Below are the code and all the weights of a small trained network. Each question names an input and a class and asks about switching units off, where a switched-off unit gives its printed mean instead of its output.

import numpy as np


def w(rows, s, z=0):
    codes = np.array(rows[::2]) - 128.0
    scale = np.full(codes.shape[1], s)
    scale[-1] = z or s
    return codes * scale


def f(y):
    return np.maximum(y, 0)


def log_softmax(a):
    a = a - a.max(-1, keepdims=True)
    return a - np.log(np.exp(a).sum(-1, keepdims=True))


def net(x, mask):
    res = np.array(x, float).reshape(1, 2) / 4 @ E
    y = f(res @ A[0][:, :-1].T + A[0][:, -1])
    res = res + np.where(mask, y, B[0][:, -1]) @ B[0][:, :-1]
    return log_softmax(res[-1] @ U[:, :-1].T + U[:, -1])


A, B = {}, {}
E = w([
[152,76,39,167,113,131,149,217,207],'x0',
[1,73,165,93,59,226,83,162,115],'x1',
],0.0085)
A[0] = w([
[161,43,30,180,106,177,126,206,213,139],'N1',
[106,206,203,105,194,120,102,64,76,76],'N2',
[153,8,59,187,148,142,174,197,181,71],'N3',
[123,116,53,144,87,102,155,191,219,165],'N4',
[239,225,82,188,214,2,204,87,132,112],'N5',
[106,184,192,75,134,119,102,75,26,120],'N6',
[43,127,124,123,96,206,117,120,121,181],'N7',
[23,66,155,96,41,195,70,172,117,75],'N8',
[139,154,167,123,102,140,122,51,111,195],'N9',
[110,93,67,137,129,97,105,138,130,255],'N10',
[107,161,182,38,155,153,106,58,57,80],'N11',
[71,65,148,89,73,211,93,176,97,95],'N12',
[100,204,190,118,141,139,142,26,24,77],'N13',
],0.0059,0.0085)
B[0] = w([
[155,91,186,105,61,116,155,161,101,212],'N1',
[112,110,241,177,66,68,206,255,150,176],'N2',
[89,79,220,196,71,21,230,252,157,178],'N3',
[125,132,123,79,88,106,170,151,87,203],'N4',
[221,219,185,89,204,220,81,143,209,254],'N5',
[111,129,147,115,62,121,164,157,132,197],'N6',
[168,168,107,68,182,165,69,111,134,205],'N7',
[173,183,196,133,168,171,105,175,241,194],'N8',
[165,104,107,72,50,121,92,132,82,199],'N9',
[154,163,55,19,85,188,89,59,15,234],'N10',
[116,94,174,178,101,100,196,223,132,177],'N11',
[199,177,205,119,174,183,87,144,220,184],'N12',
[138,116,215,147,93,72,180,215,125,187],'N13',
],0.0073,0.01)
U = w([
[155,166,146,122,212,174,84,135,233,87],'0',
[128,93,149,135,46,85,188,173,109,79],'1',
[136,131,70,95,111,163,74,54,3,254],'2',
[70,58,118,200,180,74,140,72,167,84],'3',
[90,99,102,209,175,106,140,77,146,76],'4',
[73,86,79,229,156,100,127,100,164,84],'5',
[70,85,98,215,184,76,124,96,150,81],'6',
],0.012,0.0076)

Each question gives the input, the list of numbers given to net, and the class t.
The units are the neurons (one row each of A and B). Each row of codes is followed by its name. A weight is (code - 128) times the scale printed after its matrix; where a second scale follows, it is the last column's (A, B and U).
mask holds one flag per neuron, in row order. A switched-off neuron (its flag False) gives its mean, the last column of its row in B, instead of its output. The means were averaged over made-up inputs and are rounded, as every weight is.
A unit's drop is (log p(t) with every unit on - log p(t) with that unit switched off) / (log p(t) with every unit on - log p(t) with every unit switched off).
The circuit of an input: a set's keep is (log p(t) with only the set's units on - log p(t) with every unit switched off) / (log p(t) with every unit on - log p(t) with every unit switched off). Starting from the 12 units with the biggest drops (on a tie, the unit counted first), units are removed one at a time, each time the one whose removal leaves the highest keep (on an exact tie, the one counted first), for as long as the keep stays at least 0.8.
units of the circuit, in order: the units of the circuit, biggest drop first
top k neurons: the k neurons with the biggest drops, biggest first
drop when u is switched off: that unit's drop, to one decimal
input [-3,5], class 0: units of the circuit, in order	[N8]
input [-5,5], class 0: top 3 neurons	[N8, N12, N7]
input [3,3], class 2: units of the circuit, in order	[N5, N2, N13, N11]
input [8,-5], class 1: top 2 neurons	[N3, N1]
input [6,8], class 0: top 2 neurons	[N8, N12]
input [-6,-5], class 1: top 2 neurons	[N2, N13]
input [5,6], class 0: top 3 neurons	[N8, N12, N7]
input [1,5], class 0: top 2 neurons	[N8, N12]
input [-6,4], class 1: drop when N5 is switched off	1.1
input [-6,-3], class 1: drop when N10 is switched off	0.0
input [-2,6], class 0: drop when N8 is switched off	0.2
